Below are the code and all the weights of a small trained network. Each question names an input and a target symbol and asks about switching units off, where a switched-off unit gives its printed mean instead of its output.

import numpy as np


def w(rows, s, z=0):
    codes = np.array(rows[::2]) - 128.0
    scale = np.full(codes.shape[1], s)
    scale[-1] = z or s
    return codes * scale


def f(y):
    return np.maximum(y, 0)


def softmax(a):
    e = np.exp(a - a.max(-1, keepdims=True))
    return e / e.sum(-1, keepdims=True)


def log_softmax(a):
    a = a - a.max(-1, keepdims=True)
    return a - np.log(np.exp(a).sum(-1, keepdims=True))


def net(x, mask):
    ids = ['ΞΦαγδεητ'.index(c) for c in x.split()]
    T = len(ids)
    res = E[ids] + P[:T]
    q, k, v = (res @ M[0].T for M in (Q, K, V))
    z = softmax(np.where(np.tri(T) > 0, q @ k.T / 4**0.5, -1e9)) @ v
    res = res + np.where(mask[0], z, O[0][:, -1]) @ O[0][:, :-1]
    y = f(res @ A[0][:, :-1].T + A[0][:, -1])
    res = res + np.where(mask[1:13], y, B[0][:, -1]) @ B[0][:, :-1]
    return log_softmax(res[-1] @ U[:, :-1].T + U[:, -1])


Q, K, V, O, A, B = {}, {}, {}, {}, {}, {}
E = w([
[220,104,133,74,177],'Ξ',
[155,121,91,100,241],'Φ',
[57,140,198,23,172],'α',
[208,48,108,57,128],'γ',
[89,161,73,241,144],'δ',
[153,45,172,106,143],'ε',
[90,189,76,22,162],'η',
[6,35,75,30,100],'τ',
],0.017)
P = w([
[114,59,127,103,255],'0',
[100,53,90,131,251],'1',
[101,52,91,130,228],'2',
[102,64,98,135,214],'3',
[104,69,91,139,198],'4',
[101,75,102,136,174],'5',
[102,84,99,139,158],'6',
[100,87,90,148,134],'7',
[100,97,89,158,124],'8',
[55,98,96,131,86],'9',
],0.0082)
Q[0] = w([
[178,157,141,141,104],'h1',
[176,249,247,213,49],'h1',
[89,13,129,99,208],'h1',
[144,126,153,48,157],'h1',
],0.019)
K[0] = w([
[130,124,175,81,178],'h1',
[171,80,105,43,252],'h1',
[135,184,89,154,60],'h1',
[175,113,155,82,99],'h1',
],0.02)
V[0] = w([
[196,41,26,141,9],'h1',
[76,65,188,77,118],'h1',
[215,130,196,212,153],'h1',
[254,221,21,72,192],'h1',
],0.011)
O[0] = w([
[226,15,61,176,239,109],'h1',
[51,61,184,101,139,241],'h1',
[179,175,255,122,159,5],'h1',
[150,194,23,41,217,2],'h1',
],0.0096,0.004)
A[0] = w([
[142,105,193,240,164,84],'n1',
[117,100,156,162,132,241],'n2',
[88,97,68,151,42,2],'n3',
[149,251,149,148,190,109],'n4',
[89,138,86,163,113,178],'n5',
[212,140,120,61,131,155],'n6',
[87,189,8,149,123,197],'n7',
[146,141,235,138,100,161],'n8',
[45,196,20,228,128,60],'n9',
[147,95,220,167,200,168],'n10',
[161,87,50,48,19,128],'n11',
[199,255,119,137,29,131],'n12',
],0.0092,0.0059)
B[0] = w([
[33,202,122,147,155,202],'n1',
[185,139,179,79,40,244],'n2',
[125,91,98,210,217,209],'n3',
[189,177,101,200,153,169],'n4',
[129,182,131,117,81,185],'n5',
[36,132,180,119,157,195],'n6',
[207,64,60,185,65,211],'n7',
[163,145,84,102,200,210],'n8',
[97,146,250,63,156,191],'n9',
[189,69,119,118,96,251],'n10',
[111,216,153,111,113,224],'n11',
[55,7,124,132,147,166],'n12',
],0.016,0.011)
U = w([
[124,182,104,103,196,46],'Ξ',
[157,105,31,157,162,2],'Φ',
[2,137,98,62,100,35],'α',
[54,51,2,64,183,126],'γ',
[132,165,168,179,120,81],'δ',
[139,47,141,88,101,241],'ε',
[65,119,3,97,47,177],'η',
[34,32,27,175,65,71],'τ',
],0.0057,0.0031)

Each question gives the input, a string of symbols that net reads in full, and the target symbol t.
The units are the heads (4 rows each of Q, K, V and O) and the neurons (one row each of A and B). Each row of codes is followed by its name. A weight is (code - 128) times the scale printed after its matrix; where a second scale follows, it is the last column's (O, A, B and U).
mask holds one flag per unit, heads first, then neurons. A switched-off unit (its flag False) gives its mean, the last column of its rows in O or B, instead of its output. The means were averaged over made-up inputs and are rounded, as every weight is.
A unit's drop is (log p(t) with every unit on - log p(t) with that unit switched off) / (log p(t) with every unit on - log p(t) with every unit switched off).
The circuit of an input: a set's keep is (log p(t) with only the set's units on - log p(t) with every unit switched off) / (log p(t) with every unit on - log p(t) with every unit switched off). Starting from the 12 units with the biggest drops (on a tie, the unit counted first), units are removed one at a time, each time the one whose removal leaves the highest keep (on an exact tie, the one counted first), for as long as the keep stays at least 0.8.
circuit, biggest first: the units of the circuit, biggest drop first
k most important neurons: the k neurons with the biggest drops, biggest first
drop of u: that unit's drop, to one decimal
input η τ η Ξ Φ γ γ Ξ α Ξ, target α: circuit, biggest first : (h1, n10)
input α α Ξ, target α: circuit, biggest first : (h1)
input ε η Ξ, target η: 2 most important neurons : (n7, n11)
input τ α Ξ η Φ γ, target η: circuit, biggest first : (n7, h1, n11)
input Ξ Ξ δ α ε η, target τ: 3 most important neurons : (n12, n7, n8)
input ε Ξ Ξ Ξ τ ε τ α ε, target τ: 3 most important neurons : (n3, n1, n9)
input η Ξ Ξ α α α ε ε ε δ, target δ: circuit, biggest first : (n9, h1)
input δ α ε α ε γ ε Φ, target Φ: circuit, biggest first : (n4, h1, n11)
input α δ ε ε γ α ε τ, target η: 2 most important neurons : (n7, n11)
input α ε Ξ Ξ γ Φ Ξ, target γ: circuit, biggest first : (h1, n2)
input Ξ η ε, target η: circuit, biggest first : (n7, h1)
input α τ ε ε, target τ: 3 most important neurons : (n3, n9, n1)
input η τ Ξ α, target τ: 2 most important neurons : (n3, n8)
input ε ε Ξ Φ ε ε Φ, target ε: 2 most important neurons : (n10, n2)
input ε ε Φ α α, target α: 3 most important neurons : (n7, n10, n4)
input ε Ξ ε γ Ξ Φ γ Φ, target γ: 2 most important neurons : (n6, n2)
input ε γ α γ Φ, target γ: 2 most important neurons : (n2, n6)
input η Ξ Ξ Ξ ε Ξ Ξ ε ε α, target ε: 2 most important neurons : (n10, n2)
input Φ ε τ Φ, target τ: 2 most important neurons : (n3, n8)
input α γ α, target γ: drop of h1 : 1.0
input ε ε Φ ε Ξ η Ξ γ, target η: drop of n3 : 0.1
input α Ξ ε ε α Ξ ε γ ε α, target ε: drop of h1 : 0.9
